Table B holds the same points as the rows below and some others, measured another way and shuffled. Each row below is followed by which row of B it is.
B, 70 x 32:
[[-238   20  -77   41 -156  294  -56   87  -44  314  123  -26 -150   66
  -141  129  154  142  -69 -149  -61   71 -153 -139  251  123  306 -223
  -142   52 -125   56]
 [  19  104  -52   81 -105 -122  135   82  323   80 -121 -101   11  -19
    61 -175   70 -318  212   67  179  120   78   34 -210  -98   19 -139
   101   52  106 -167]
 [ 197  207  -84 -322  257  141 -140  361 -389 -405  -67   59   99  -21
  -130   15   35 -143 -136  197   -7  123 -460  178  135 -189 -255   84
   -71  -46   95  148]
 [-171  371 -276   23 -112  107  156  358   62  202  137   17  133  111
  -179  -39  325 -314  434 -201  405  171  -81 -215  186   30  224 -162
    33   80  106   19]
 [-272    8  -17   89  -48  280   92  286  278 -141  198  -70    4 -211
    36  -55   61  131  268  -38  337  -47    5   12 -181 -134  441  120
   -96  -83  101  -79]
 [ 231    7  271 -181  -50 -173   40   20    4   59 -324 -160 -103  -95
    35 -131 -144 -254   40  205 -166  -58 -203  -11   28    5 -147 -178
   177   47 -163  -95]
 [   0  132 -537 -191  308   13   28  168 -102  -88 -148  185  156   74
  -385 -113 -134 -194   85 -163  104  272 -606  363   -1   11 -172   91
  -190  -33  286   15]
 [ -93 -153   95  228 -144  -74  136  -44  535   68 -100 -128 -183 -237
   162 -172  -17  -83  143  123   14   37  194  150 -452 -147  115 -126
   -38   57   15 -274]
 [-127  280 -181  -48 -226  169   37  191  -98  385   41   -6   24  350
  -221  113  309  -81   36  -93  184   84 -173 -359  473  208  315 -236
    51   65  -87  124]
 [  98  -52  502  -10 -382 -307  286  -46  311  385 -350 -206 -309 -154
    67 -121   37 -245  272  274 -203 -197   53 -307   -4  142   61 -372
   221  209 -395 -190]
 [-123 -134  346 -187 -211   31  200    9   78  -87  -33  -61 -133 -229
  -240  185   22  157  178  196 -226 -303 -296 -165 -158  201  151  -94
  -153  124 -244   41]
 [ -13  -22 -192   63   70 -136  122   11  311  189 -243  -45  -46  -96
   -24 -294 -189 -265  226 -107   96  171 -139  244 -174  -49   -5  -81
    33    3  112 -239]
 [ -52  -84 -156 -154  160  109   79  170  159 -319 -132   53   66  -64
  -148  -91 -192  187   -9  163  198  -64 -395  251 -181  -50  193  315
  -143 -158  163  -43]
 [-175 -140  135  -41  -72  231  -44   36   -7  -73  105  -27 -176 -216
  -121  159   42  216  -81   55 -239  -62 -202   47 -130   18  119 -111
  -258   59 -122   33]
 [ 200   67  262  -60 -403 -501  492   18  582   94 -525  -75  -65  168
   -35 -154  174 -241  234  642  207 -250   34 -323 -189  139  137  -43
   262  130 -143 -180]
 [ 172  -29  247 -361  108   33  -63   95 -217 -484  -99  -83   61 -201
  -133   96 -136  -17  -77  281 -212 -135 -422  144 -193  -52 -223   56
   -73  -15   -5   81]
 [-124 -224 -364 -164  231  -70  155 -117  184  239 -379   76  -16  -49
  -392 -258 -578   57  189 -293  -22   19 -713  370  -26  268  139  129
  -139 -102   92 -170]
 [  14 -155  276 -235  -63    0   80  -23  -17 -256 -106  -37 -114 -223
  -212  161  -47  119  -32  286 -321 -204 -365   39 -245   87  -72  -34
  -188   87 -145   36]
 [-228 -108  -28 -103  105  376  -68  218 -122 -156  144   59 -133 -241
  -187  110  -25  317  -46  -36 -109  -29 -380  144   13  -28  209   63
  -331  -42  -65   76]
 [  47 -114  237 -293    3  -26  111   48  -49 -274 -170   -4  -82 -234
  -243   93 -103   77   30  277 -271 -198 -460   69 -172   88  -97   24
  -160   61 -131   37]
 [-204  -71   39  -14  -60  142  125  107  284 -237  113  -95   79 -200
   -70   -5  -56   97  249   19  203 -133  -99   58 -354  -23  295  117
   -94  -55  118  -68]
 [ -91  -36  -74 -104    0  119  -63  -85   80 -272  110 -128  196  -56
  -129   93 -107  -18   15  -53   30    5 -191  160 -386   16   25   11
   -94  -40  241   -4]
 [ -81 -120   13 -300  198  198 -135  -39 -287 -301  117  -57   83 -321
  -310  144 -278   10   77 -218 -325  -10 -560  297 -242   69 -201  -47
  -257    9   71   89]
 [ -81   54 -183 -158  -81  122   36   88 -103  172 -130  108  -63  247
  -332  126  105  145 -171   81  -40   11 -438 -109  301  221  183  -53
  -149   27  -88  125]
 [  30   -5  432 -253 -297 -191  379  105  128  -36 -254  -37 -125 -111
  -257   99  123  -10  290  424 -113 -368 -293 -345  -29  254  123  -86
    14  167 -323   22]
 [-277  174 -522   28  317  708 -434  391 -439  -60  452   91   35   -2
   -93  107  134  155 -283 -444  100  439 -288  290  321 -262  148  -17
  -346 -139  229  173]
 [  55  -10  -52    9 -327 -220   38 -360  140  492 -283  -73 -134  320
  -200  111  112 -190 -226   88 -333  106 -118 -139   22  298 -107 -458
    21  208 -127  -49]
 [  37   31 -212   12 -104 -123   30 -121  153  378 -283  -33  -64  238
  -123  -97  -24 -191  -93  -14  -40  168 -178   24   86  137   -5 -232
    50   63   14 -101]
 [ 209  119  196   81 -384 -355  279   54  483  421 -523 -156 -172  290
   192 -260  165 -272   31  482  236  -69  194 -344  168   39  230 -179
   396   62 -195 -214]
 [ 250  -34 -190  -82 -110 -324  142  -99  249  506 -758   74 -220  484
  -115 -231  -97  -20 -400  409  -36   57 -348  -14  381  203   90  -46
   145  -21 -154 -145]
 [-118  101 -315  -53  143  406 -254  212 -295  -93  200   96  -27   37
  -164  169  167  100 -311  -96  -90  281 -303  189  135 -125  -23  -80
  -306  -19  112  151]
 [ 207   91 -113 -180 -162 -297   75 -234   74   12 -319  -31  129  340
  -256   96   71 -275 -188  280 -139   68 -257  -10 -170  190 -279 -190
    40  128   99   17]
 [  90 -195  450   68 -221 -177  171    9  358  378 -429 -188 -432 -214
   218 -258 -132  -35   58  299 -182 -160   51 -102   61  -10  183 -216
   181   68 -409 -266]
 [  86   99  -55  164 -217 -282  231   58  453  375 -352  -38 -179  114
    82 -249  169 -328  113  235  125  149  131  -68  -29  -43   47 -227
   143  124  -57 -231]
 [-257  127  -43  299  -83  300  -13  336  321   93  299 -178  -52 -232
   285 -188  173 -149  338 -222  403  179  348    5 -118 -313  370 -128
    40  -41  121 -174]
 [ 273  187  112 -164  129  -32 -152  182 -213 -293  -63 -125   50 -157
    89  -52   55 -426  -34  160 -126  186 -118  184 -133 -285 -441 -180
    74   52   79    4]
 [  98  -96  303   69  -88  -54   24   79  209  106 -221 -148 -318 -250
   221 -162  -18 -100  -35  262 -189   12   70   57  -87 -176  -29 -208
    56   68 -210 -185]
 [ -95 -119  200  416 -348  -45   68  -91  685  448 -114 -321 -272  -85
   456 -285   23 -140   81   59  160   51  553  -79 -222 -163  375 -292
   241   17  -83 -378]
 [-225   65 -266  -85  210  345  -93  214  -42 -536  353   13  264 -233
  -183   99   -2   19  160 -191  186  121 -267  317 -414 -174   26  165
  -294  -79  389   70]
 [-169  -31 -148  126    3   37   69   15  292  169   15  -96  -19 -192
   -25 -181 -121 -202  324 -269   96  149  -42  177 -242  -45   99 -149
   -42   26  121 -198]
 [ 179  -24   14   29  -82 -290  335  241  517  340 -695   11 -257  147
   139 -488 -130  -48   38  466  343  -70 -110  -47  262  -35  360  157
   275 -103 -170 -299]
 [-174 -255  114  160  -50  233 -106  -75  375  -53   63 -245  -91 -220
   253 -117 -241  200  -71  -31   76  -47  117  199 -362 -155  348   35
    -7 -148   80 -208]
 [ 209   54   68 -276 -201 -398  290 -134  252  -28 -462  -68  152  250
  -256  -43  -86 -219  109  366   62 -190 -336 -140 -161  282  -39   -1
   184   56   24  -56]
 [-138 -256  299  128 -354 -250  519   35  784  324 -434  -62 -335 -160
    17 -262  -87  177  346  380  164 -355    5 -201 -154  172  573   58
    73   42 -297 -315]
 [  15 -150 -171  -94  -83  -52  -77 -310   -5  156 -243   67 -132  218
  -300  180  -16   97 -461  152 -431  114 -379  154  -77  205 -173 -212
  -244  113  -33   32]
 [ -94   27  -81  -23 -318  -52   58 -214   94  396 -104  -47  -63  290
  -272  181  163  -60  -98   -6 -179   33 -171 -214   69  322   88 -354
   -46  171 -101   28]
 [   8  105  333   38 -204  -53  302  456  225   26 -134   29 -324 -268
    72  -89  369  -81  261  453   60  -99   64 -234   67 -162  149 -107
   -15  162 -315  -77]
 [-202 -111   41  113   73  362 -217  106  -54   16  247  -96 -222 -381
    86   27   -4   42  -36 -222 -236  175  -30  239 -125 -208    9 -232
  -241   36  -45  -54]
 [ -43   84 -371 -192  164  273 -278  -35 -255 -146  119  -66  287  204
  -218  115 -151  -32 -218 -263   54  194 -412  224    3   42  -31    1
   -86 -128  325  113]
 [ -73  145 -287 -170  190  284  -95  284 -129 -301  112   11  224   45
  -156    2  -35   31    8  -79  285  102 -356  170   13  -92  132  193
   -99 -152  264   84]
 [ 245  119   38 -290  220   63 -173  196 -320 -294 -139  -68   72  -87
   -35  -52 -116 -210 -123  134 -101   94 -382  209   58 -163 -289   -9
    32  -58   58   57]
 [ -83  142 -279  220  181  371 -376  173    8 -100  332 -201  104 -122
   317 -144   26 -262  -75 -331  220  446  238  361 -207 -452  -30 -144
    -6 -114  368 -106]
 [  44  -58  -39   20 -126 -272   60 -347  307  166 -187 -200   66  -15
   -67  -92 -178 -404  163 -117 -151  114  -44  162 -448  101 -231 -314
    86  122  143 -201]
 [ 105  126  188   27  -44  179 -238  165 -110  -53  106 -224  -82 -120
   272  -12  148 -231 -129   66  -63  174  161   20    2 -295  -98 -271
   100   17  -25  -21]
 [-257   56 -417  -19  123  380 -196  106 -230   94  220  113  -17   33
  -286  155   88   89 -156 -324 -100  293 -360  191  135   17   49 -141
  -352   16  114  119]
 [ -88    7 -155 -153 -174  -13   58 -150  -43  228 -129   49  -17  249
  -413  214   81   31 -134   20 -205    2 -412 -116   96  342   39 -205
  -150  120  -65  100]
 [-102   62  190  260 -289   18  206  267  561  146  -46 -175 -152  -90
   318 -226  214  -76  246  246  414  -58  387 -210  -95 -199  476  -40
   188  -15  -63 -227]
 [ -38  -13  103    4 -158  -56  202  104  372   60 -187 -141  -29  -18
    45 -167  -62  -34  216  165  271 -136  -31 -105  -84   22  333   41
   152  -53  -21 -166]
 [ 193  135  -16 -333  202  -55  -92   50 -329 -312  -57  -41  156 -169
  -236   49 -108 -389   99  -28 -267  139 -463  259 -197  -48 -524 -156
   -78   98  124   79]
 [-237  390 -449  -84   10  402  -93  369 -313  -16  367  121  210  224
  -348  233  407  -72   61 -264  254  263 -291 -121  288   29  153 -103
  -213   36  191  248]
 [ 105   21 -321  -62   48   27 -268 -245 -101  -81  -66  -18  101  260
  -146  155   34 -140 -494   41 -256  312 -216  292 -221  -21 -351 -205
  -156   37  248   56]
 [-189 -140   54  159 -183  -37  157 -108  475  224  -50 -171 -104 -189
    35 -146 -116  -84  291 -110   51  -21   69   44 -325   45  244 -166
     9   50    5 -240]
 [-173  -42 -147 -178  128  232    2  120   32 -388  135  -15  200 -130
  -228   53 -156  149  123  -71  169  -66 -385  193 -270    9  186  223
  -179 -119  242   42]
 [ 109  -95   50   85 -250 -107  -75 -233  176  346 -309  -81 -277  236
    48   40  112  -24 -477  304 -318  108   18  -25   28   52  -58 -335
     3  114 -166  -85]
 [ 103  -38   80 -246  215  197  -80  324 -175 -324 -153   21 -109 -179
   -24  -69 -132  165 -193  278  -36  -43 -417  206  100 -189   29  201
  -109 -132  -58   37]
 [  14  -23  369  -51 -122  101   39  214   65   -6  -71 -162 -209 -244
   141  -64   25    0   89  218  -44 -129  -21 -114   52 -104  168 -104
    73   17 -236  -66]
 [ 104 -148  117 -107  110   75 -273 -192 -127 -142  -36 -191  -61 -223
    39   24 -247 -123 -225  -40 -416  121 -198  338 -291 -114 -332 -225
   -81   17   42  -50]
 [-103 -246  462  -57 -438 -253  420 -171  394  381 -350  -83 -359 -148
  -212   39  -17  114  252  293 -307 -381 -187 -334  -78  383  273 -254
   -13  224 -468 -135]
 [ -47    6 -131  -59  228  356 -100  425   91 -427   20  -13   55  -81
   145 -167  -98  270 -157  197  429    2 -174  242  -12 -330  372  416
   -54 -303  204  -43]
 [ 167   57 -295  107  -18  -16 -292 -192   14  175 -162  -66  -54  316
    83   -9  105 -232 -572   92 -188  415   25  236  -55 -139 -283 -309
   -12   42  167  -58]]
Rows of B count from 0, top down.

[-153  227  -12  -66    5  180  103  -95   19  108   30   64 -255   30
 -223    3 -215 -235   26  197   77   15  -24   63  196   33   75   35
  198   45  -61  374 -110   11   80  -11] => 68
[  59  -94  -66   63   27   -4   41   47   68  143  -67  189 -179   27
  116  122   21 -103  255  104   98   43  124  -86   40  -84  -80   82
   28  -24  -20   26  -52  -76  -19  -49] => 46
[  65 -169 -137 -183  -52  -40   33  142  -32  161 -173   -6  111 -145
  -15   13  102  121  333  237  192  124  187 -207  -23  155  245  223
 -222  -74  110 -189  -28   99   95  124] => 2
[ -49  -60 -251 -237 -136  193  234  -74  -37  178 -172 -206   63 -197
 -172  -54  207  117  275  172  154  -30  -56 -180   48  237  325  229
 -179 -145   30  -15 -130  243  175  142] => 28
[-150   88   15 -133  -18  221  180   56  -40  221 -115 -158  -85  -74
 -129  -47   -1 -128   84  104  253   54  -25   18  201  143  370  107
  101 -113   22   64 -195  102  129   94] => 40
[ -19   29    8   42  -82   81  -15 -102  -86 -128   43   21  -64  147
    3   49  -34   75   19  -24 -153  -36   10   48   50  -94   16  -13
  123   85   26  122    5  -22   -4  -26] => 38
[  24   13 -317 -137  -34  -43  -30 -217 -126   31 -107 -129  348 -249
 -165  -20  210  277  119    8   96  -46 -108  -39  -24  251  364   71
 -232 -144   91  -41  -84  169   64  106] => 69
[  38  130   48   97   44  190  191 -169  -42   49  151   63 -299   28
 -155   99  -91 -176   83   85  -72 -102 -124   10  196   34 -218  -37
  158   82 -115  327  -50   -6   73  -80] => 56
[-207   68 -202 -197  -97   92   43   47  -52  167 -164 -157  189 -186
  -60 -105   51   -6   55   62  284    7  -61   57   87   83  569  109
  -69 -190   18  -23 -141  162   29  112] => 29
[ -39  108  -22    4  -57   50  -68 -159 -109 -210  183   87  -53   63
  -95   12 -112   28  -60   26 -186  -55  -51  101   26  -70  -38  -41
   89  140   22  244   82   22  -11  -34] => 21
[ -37  -27  -14 -208 -157  174  123    2 -176 -161  204 -109  -17 -132
 -155 -100    3   75   55  165 -114  -58  -80  -47   -7   86   80  122
 -118  113   50   61  142  252  119  104] => 42
[   2 -179 -187  -51 -138  122  222  146  -40  248 -187 -151  106 -166
  169   24  236   37  307   21  209  -96  -51 -142   68  -15  272  126
 -194 -203  -95 -224  -84  138    8   40] => 8
[-105  -37   10   22   90   13  -65   29   -5    5   58   79  -86  -61
  131  -21  126 -120  -55 -157  191   62   -4  191    4  -69  210   42
  139 -114  141  -40 -102   -1  -50   19] => 18
[ -25   45   35   27   77  -85 -191  -33  -34 -223  305  316 -165   -6
   17   13 -141 -144  -89   33  -76   44   38  172  -66 -147 -150  -22
  100  141   90  191  147  -35  -88  -52] => 17
[ -50  132   57   31  -17  137   67  -56  -59  -25  123   84 -206   80
  -83   45 -173 -151   18  102  -64  -38  -33   69  145  -64  -66  -30
  169  111  -67  270    2  -19   22  -52] => 57
[  65   -4   19  176  123  -30   26   82  -69  228  -69   39   52  -79
  160  122   61 -102  107 -102  234  -17  -38   66  166  -18  134  -83
   41 -143  -62  -90 -129  -91  -66  -57] => 25
[-225   54 -224 -212   -7  146  -17 -317    6  -42 -139 -191   54  -95
 -200 -148  322  176  -75 -165  159   70  -77  145  -39  234  554  188
  115 -213  319   70 -295  169  135  170] => 41
[ -74   99  -58   26   50  -65 -170  -88 -140 -201  285  114  100 -161
   10  -43  -22  -46 -196 -127   -6  -72 -167  266  -32  -81  107 -100
    8   13   48  109   98   65 -114  -25] => 44
[-138  136  339  176   74   28 -178  181 -186  -99  115    9   -5  185
  191    7 -185 -144 -295 -245   79   69   23  368  192 -218  281 -188
  372   36   75  -17  -43 -164 -119  -37] => 16
[   5   19   98  115  -82  -12  -74  170 -147   36 -101    3  120  179
  175  105 -158   40   59   -5    5   11  115   43  153 -181  185  -92
   92   45  -66  -68    7 -131  -85  -44] => 6
[  -8    9 -207 -131 -179   12  -30  -83 -134 -146   79   -2  165  -81
  -92  -23  -42  175  102  149 -142  -91  -43  -51  -44  -14  101   50
 -183   82  -22   88  135  145    6   34] => 31
[  33  -31  -64   54   62  -24   -9   16  -75   77   34   41   64 -144
   85   45   99  -33   75  -58  145  -30  -63   58   50   10  123   -9
  -43  -95   11  -56  -40   26  -41   -8] => 30
[  -8   92   55  163    4  -36  -91   61 -125 -140  310  217  -53  -14
  146   66 -209 -193  -93  -36  -95 -126 -112  196   65 -286 -153 -176
   66  120 -152  157  188  -50 -181 -142] => 55
[ -34  -30 -312 -196 -104  -22  -67 -194 -141  -99  -51 -145  345 -215
 -127  -80  235  322   59  -25   21  -46  -97   -7 -103  182  397  107
 -229 -110  155  -64  -25  216   53  134] => 60
[ -20   70  -83   68  -50  -35  -81   -3  -92   37  -64   35  143   35
   71   76  -81   39   51   -9   28  -44   -1   67   94 -109  182  -77
   19  -21  -69   38  -21  -57  -85  -46] => 27
[  30 -135 -143  -29  -37  165  189 -143  -25  202 -315 -249   56  -16
    2   49  397  227  249 -123  159    4   -3 -117   75  206  342  160
    9 -230  137 -156 -309   68  142   99] => 34
[   4  114 -125   11  103  -60  -83 -171  -98  -79  236  130   47 -231
 -118    0   -1  -69  -64  -13   40  -70 -176  152    7   65   10  -62
  -51   -5    8  178   45   76  -40  -24] => 63
[  35 -111 -126   -5    9 -103 -118   10   25   33  -99  158   18   16
  110   70   81   72  174   42   91   89  161  -32  -54  -49  108  102
  -26  -46  118  -65  -41  -51  -39   10] => 9
[ -83  -60 -103  -30   65  -11  -92  -79   -7  -73   66   65  -18 -117
   72  -48  211   -1  -43 -160  128   41  -31  156  -82   -6  214   82
   49 -120  196  -33  -78   65  -33   45] => 13
[ -61   52   90   -5   -7  184   73 -127 -103 -160  217  -10 -209   22
  -79  -31   23  -54  -82  -61 -105  -47 -103  132   67   -5  -21   10
  174   76   75  183   -1   75   60   10] => 20
[ -92  -93 -148 -187 -150  167  149   22  -52  120 -206 -204   81  -71
  -33  -56  186  138  195   66  146   22   30 -100   35  115  411  199
  -71 -135   89 -110 -139  163  112  133] => 49
[  61  -71  147   70  119 -140 -226   72 -130 -186  188  179    6    2
  125   31   -1   17  -75  -92    1  119  110  154  -55  -61   23  -24
   74   74  208  -95   90  -66  -70   12] => 22
